Below is a small trained network, with its code and all its weights. Each question gives an input and a class and asks what happens when units are switched off, that is, made to give their printed mean instead of their output.

import numpy as np


def w(rows, s, z=0):
    codes = np.array(rows[::2]) - 128.0
    scale = np.full(codes.shape[1], s)
    scale[-1] = z or s
    return codes * scale


def f(y):
    return np.maximum(y, 0)


def log_softmax(a):
    a = a - a.max(-1, keepdims=True)
    return a - np.log(np.exp(a).sum(-1, keepdims=True))


def net(x, mask):
    res = np.array(x, float).reshape(1, 7) / 4 @ E
    y = f(res @ A[0][:, :-1].T + A[0][:, -1])
    res = res + np.where(mask, y, B[0][:, -1]) @ B[0][:, :-1]
    return log_softmax(res[-1] @ U[:, :-1].T + U[:, -1])


A, B = {}, {}
E = w([
[132,128,125,121,130,136,121,119,140,125,133],'x0',
[142,140,52,134,206,195,138,129,126,208,40],'x1',
[147,114,137,155,94,171,120,127,152,143,120],'x2',
[201,99,90,100,89,98,173,67,127,94,87],'x3',
[105,88,218,200,209,42,158,31,202,184,150],'x4',
[67,10,128,124,145,205,114,85,70,105,144],'x5',
[100,148,175,100,87,84,40,77,111,223,93],'x6',
],0.011)
A[0] = w([
[71,115,146,189,177,129,88,171,162,161,168,169],'n1',
[135,110,130,144,163,94,132,117,130,132,144,37],'n2',
[147,109,71,179,137,188,209,186,176,71,155,29],'n3',
[98,104,149,211,117,115,148,59,209,115,127,6],'n4',
[135,83,188,150,16,57,103,116,165,37,235,2],'n5',
[187,84,111,63,103,20,200,56,80,98,147,140],'n6',
[82,2,133,181,150,147,105,73,73,107,125,42],'n7',
[84,135,137,86,41,104,74,82,88,235,71,89],'n8',
[219,237,163,192,131,86,142,158,204,141,124,48],'n9',
[107,127,123,112,203,107,187,151,139,92,152,93],'n10',
[103,82,185,149,136,220,148,54,45,105,142,72],'n11',
[65,149,103,171,81,168,77,175,151,131,163,124],'n12',
[113,74,160,215,236,57,175,81,182,174,149,34],'n13',
[160,104,137,218,158,148,181,166,157,59,121,39],'n14',
[197,57,105,101,76,157,160,57,161,138,46,195],'n15',
[173,125,60,165,205,163,130,74,160,171,38,47],'n16',
],0.0091,0.006)
B[0] = w([
[99,148,160,128,156,107,189,179,174,135,152,203],'n1',
[131,113,127,123,109,138,135,115,103,91,134,145],'n2',
[122,129,165,139,132,93,34,97,147,108,108,213],'n3',
[112,93,82,135,93,150,105,172,141,92,121,183],'n4',
[78,163,127,120,181,181,161,98,4,184,57,249],'n5',
[125,138,193,123,144,136,135,196,157,148,157,227],'n6',
[187,155,76,106,115,66,157,87,124,165,180,218],'n7',
[107,106,154,145,110,113,97,71,154,60,131,224],'n8',
[180,150,64,74,146,92,145,81,128,156,197,233],'n9',
[127,157,166,143,115,115,109,74,145,119,112,177],'n10',
[187,153,112,87,153,128,126,119,138,144,181,211],'n11',
[124,125,113,166,125,135,157,171,165,124,152,191],'n12',
[123,82,103,110,77,167,85,176,112,69,93,245],'n13',
[109,107,133,155,119,98,94,64,158,128,117,185],'n14',
[86,170,154,141,149,113,155,196,201,109,165,234],'n15',
[106,131,129,154,169,186,138,130,43,199,86,221],'n16',
],0.011,0.013)
U = w([
[99,133,117,133,176,173,136,89,60,209,47,124],'0',
[198,132,45,36,120,96,128,74,139,170,189,96],'1',
[142,114,47,49,22,188,70,219,112,30,67,99],'2',
[94,119,205,174,125,78,36,1,179,122,95,94],'3',
[130,125,145,130,129,114,143,147,150,145,118,251],'4',
[95,141,194,149,166,117,162,214,187,154,165,85],'5',
],0.0086,0.017)

Each question gives the input, the list of numbers given to net, and the class t.
The units are the neurons (one row each of A and B). Each row of codes is followed by its name. A weight is (code - 128) times the scale printed after its matrix; where a second scale follows, it is the last column's (A, B and U).
mask holds one flag per neuron, in row order. A switched-off neuron (its flag False) gives its mean, the last column of its row in B, instead of its output. The means were averaged over made-up inputs and are rounded, as every weight is.
A unit's drop is (log p(t) with every unit on - log p(t) with that unit switched off) / (log p(t) with every unit on - log p(t) with every unit switched off).
The circuit of an input: a set's keep is (log p(t) with only the set's units on - log p(t) with every unit switched off) / (log p(t) with every unit on - log p(t) with every unit switched off). Starting from the 12 units with the biggest drops (on a tie, the unit counted first), units are removed one at a time, each time the one whose removal leaves the highest keep (on an exact tie, the one counted first), for as long as the keep stays at least 0.8.
circuit, biggest first: the units of the circuit, biggest drop first
unit that matters most: the unit with the biggest drop
k most important neurons: the k neurons with the biggest drops, biggest first
drop of u: that unit's drop, to one decimal
input [2,-3,3,-6,-7,-8,8], class 1: unit that matters most => n9
input [3,7,8,-1,0,8,-8], class 1: 2 most important neurons => [n7 n11]
input [7,-6,5,-1,7,2,5], class 2: circuit, biggest first => [n13 n4]
input [8,5,-6,2,-5,4,3], class 4: circuit, biggest first => [n5 n13]
input [-6,1,-4,-8,-6,-1,4], class 5: 2 most important neurons => [n13 n12]
input [-5,4,1,-6,-3,2,-2], class 5: 2 most important neurons => [n5 n13]
input [-3,1,3,-1,1,4,3], class 1: circuit, biggest first => [n7 n11]
input [-8,5,-6,4,3,1,7], class 3: 2 most important neurons => [n8 n5]
input [0,-7,-2,8,6,2,3], class 5: 3 most important neurons => [n6 n15 n16]
input [-7,8,2,8,-6,-1,2], class 0: 2 most important neurons => [n16 n13]
input [8,7,2,-1,-8,8,-6], class 1: circuit, biggest first => [n11 n13]
input [1,5,0,-3,-5,-5,-6], class 3: circuit, biggest first => [n3 n13 n14]
input [-3,-6,2,8,8,3,7], class 2: circuit, biggest first => [n13 n4]
input [6,-3,3,1,2,6,-3], class 1: unit that matters most => n7
input [-4,-7,1,0,0,-8,-8], class 1: 2 most important neurons => [n9 n8]
input [7,-3,6,0,1,5,-6], class 3: 2 most important neurons => [n3 n9]
input [0,0,4,-7,-4,1,2], class 5: 3 most important neurons => [n13 n12 n1]
input [3,8,-4,-4,7,0,-7], class 0: 2 most important neurons => [n16 n8]
input [2,1,5,-2,8,7,-1], class 2: 2 most important neurons => [n13 n4]
input [-2,7,3,-6,2,-2,8], class 3: circuit, biggest first => [n8]
input [-8,-4,-4,8,-7,-3,-7], class 5: 2 most important neurons => [n6 n13]
input [-5,-3,-3,1,-1,-6,-8], class 3: circuit, biggest first => [n3 n14]
input [0,-4,4,-1,-1,2,-1], class 0: 2 most important neurons => [n5 n15]
input [7,2,-6,4,-5,0,-2], class 4: drop of n15 => 0.2
input [-3,4,3,-5,2,1,0], class 5: drop of n9 => 0.2
input [1,0,8,-6,8,-6,-5], class 2: drop of n4 => 0.2
